Below is a small trained network, with its code and all its weights. Each question gives an input and a target symbol and asks what happens when units are switched off, that is, made to give their printed mean instead of their output.

import numpy as np


def w(rows, s, z=0):
    codes = np.array(rows[::2]) - 128.0
    scale = np.full(codes.shape[1], s)
    scale[-1] = z or s
    return codes * scale


def norm(h):
    return h / np.sqrt((h * h).mean(-1, keepdims=True) + 1e-5)


def f(y):
    return y / 2 * (1 + np.tanh(0.7978845608 * (y + 0.044715 * y**3)))


def softmax(a):
    e = np.exp(a - a.max(-1, keepdims=True))
    return e / e.sum(-1, keepdims=True)


def log_softmax(a):
    a = a - a.max(-1, keepdims=True)
    return a - np.log(np.exp(a).sum(-1, keepdims=True))


def net(x, mask):
    ids = ['αβγδζηπστφψω'.index(c) for c in x.split()]
    T = len(ids)
    res = E[ids] + P[:T]
    r = norm(res)
    for j in range(2):
        rows = slice(3 * j, 3 * j + 3)
        q, k, v = (r @ M[0][rows].T for M in (Q, K, V))
        z = softmax(np.where(np.tri(T) > 0, q @ k.T / 3**0.5, -1e9)) @ v
        o = O[0][rows]
        res = res + np.where(mask[j], z, o[:, -1]) @ o[:, :-1]
    y = f(norm(res) @ A[0][:, :-1].T + A[0][:, -1])
    res = res + np.where(mask[2:14], y, B[0][:, -1]) @ B[0][:, :-1]
    return log_softmax(norm(res)[-1] @ U[:, :-1].T + U[:, -1])


Q, K, V, O, A, B = {}, {}, {}, {}, {}, {}
E = w([
[214,114,90,117,165],'α',
[102,180,64,196,179],'β',
[53,78,180,179,36],'γ',
[183,147,58,99,201],'δ',
[133,226,167,172,141],'ζ',
[136,118,164,228,149],'η',
[61,137,148,178,7],'π',
[109,172,90,145,55],'σ',
[198,155,107,131,99],'τ',
[81,20,202,38,56],'φ',
[122,141,99,29,72],'ψ',
[149,28,99,132,157],'ω',
],0.021)
P = w([
[253,75,40,167,13],'0',
[254,98,46,207,16],'1',
[203,82,91,125,70],'2',
[213,122,82,211,67],'3',
[158,86,125,117,114],'4',
[180,123,110,230,115],'5',
[116,83,162,107,169],'6',
[134,123,148,242,158],'7',
],0.0078)
Q[0] = w([
[148,151,108,254,173],'h1',
[139,139,132,75,101],'h1',
[146,115,147,54,125],'h1',
[95,171,115,123,162],'h2',
[129,186,104,58,152],'h2',
[97,100,78,136,123],'h2',
],0.052)
K[0] = w([
[136,186,158,246,237],'h1',
[198,122,76,108,47],'h1',
[208,86,105,37,112],'h1',
[61,138,113,218,140],'h2',
[168,161,87,253,146],'h2',
[81,90,55,83,157],'h2',
],0.031)
V[0] = w([
[58,130,65,222,171],'h1',
[92,250,177,110,114],'h1',
[205,134,194,202,172],'h1',
[141,123,134,168,105],'h2',
[180,117,104,172,110],'h2',
[107,133,127,97,105],'h2',
],0.02)
O[0] = w([
[79,73,40,225,122,253],'h1',
[111,255,101,128,67,117],'h1',
[143,162,141,252,150,212],'h1',
[91,162,116,134,113,168],'h2',
[77,194,149,122,149,208],'h2',
[139,112,115,177,129,102],'h2',
],0.016,0.015)
A[0] = w([
[173,117,228,148,131,119],'n1',
[140,141,157,159,134,111],'n2',
[110,88,200,112,62,90],'n3',
[98,137,23,100,164,106],'n4',
[180,147,92,139,44,105],'n5',
[229,112,65,177,96,82],'n6',
[172,150,42,69,127,87],'n7',
[93,148,95,81,115,69],'n8',
[194,148,201,110,122,122],'n9',
[159,144,74,67,252,3],'n10',
[203,84,203,200,85,113],'n11',
[167,185,141,146,122,48],'n12',
],0.025,0.0065)
B[0] = w([
[149,52,65,198,66,207],'n1',
[135,177,107,153,120,176],'n2',
[6,150,137,159,145,179],'n3',
[141,40,98,218,89,255],'n4',
[114,111,109,41,104,193],'n5',
[122,104,225,86,130,237],'n6',
[198,186,138,159,143,130],'n7',
[168,101,85,81,126,141],'n8',
[169,107,203,159,95,186],'n9',
[89,249,4,144,218,163],'n10',
[156,170,193,42,153,216],'n11',
[103,164,126,140,53,192],'n12',
],0.032,0.0075)
U = w([
[249,148,102,157,162,125],'α',
[88,61,102,219,100,107],'β',
[8,130,185,110,166,92],'γ',
[99,156,49,121,205,102],'δ',
[105,215,121,153,67,148],'ζ',
[131,166,236,182,194,101],'η',
[58,86,66,47,83,119],'π',
[207,99,67,86,55,127],'σ',
[233,113,184,174,13,31],'τ',
[113,66,238,81,62,150],'φ',
[165,128,170,51,120,254],'ψ',
[119,74,122,70,224,181],'ω',
],0.014,0.0083)

Each question gives the input, a string of symbols that net reads in full, and the target symbol t.
The units are the heads (3 rows each of Q, K, V and O) and the neurons (one row each of A and B). Each row of codes is followed by its name. A weight is (code - 128) times the scale printed after its matrix; where a second scale follows, it is the last column's (O, A, B and U).
mask holds one flag per unit, heads first, then neurons. A switched-off unit (its flag False) gives its mean, the last column of its rows in O or B, instead of its output. The means were averaged over made-up inputs and are rounded, as every weight is.
A unit's drop is (log p(t) with every unit on - log p(t) with that unit switched off) / (log p(t) with every unit on - log p(t) with every unit switched off).
The circuit of an input: a set's keep is (log p(t) with only the set's units on - log p(t) with every unit switched off) / (log p(t) with every unit on - log p(t) with every unit switched off). Starting from the 12 units with the biggest drops (on a tie, the unit counted first), units are removed one at a time, each time the one whose removal leaves the highest keep (on an exact tie, the one counted first), for as long as the keep stays at least 0.8.
units of the circuit, in order: the units of the circuit, biggest drop first
most important unit: the unit with the biggest drop
k most important neurons: the k neurons with the biggest drops, biggest first
drop when u is switched off: that unit's drop, to one decimal
input ψ π ω α, target ψ: units of the circuit, in order => (n11; h1)
input τ β φ τ, target φ: units of the circuit, in order => (n6)
input β β σ ψ π ζ δ, target δ: units of the circuit, in order => (n10; h1)
input γ τ β φ β β γ, target γ: units of the circuit, in order => (n3; h1)
input β δ η π δ, target δ: units of the circuit, in order => (h1; n10)
input ψ π η ω, target η: units of the circuit, in order => (h1; n11)
input η δ β π γ, target γ: units of the circuit, in order => (h1; n3)
input β γ δ τ α α φ ω, target φ: units of the circuit, in order => (h2; n6)
input ζ σ α ζ σ, target σ: 2 most important neurons => (n8; n7)
input φ η β ζ γ ω, target ζ: 3 most important neurons => (n12; n2; n9)
input β σ γ ζ α ω ψ ω, target ψ: units of the circuit, in order => (h2; n11; n4)
input φ β β β σ σ τ, target τ: units of the circuit, in order => (h1; n1)
input α ζ π, target π: drop when n8 is switched off => 0.3
input φ δ ζ ω ψ α, target ψ: drop when h2 is switched off => 0.5
input σ γ ω β ζ τ ζ δ, target ζ: drop when h1 is switched off => 1.2
input ζ γ ζ ω η, target η: most important unit => n11
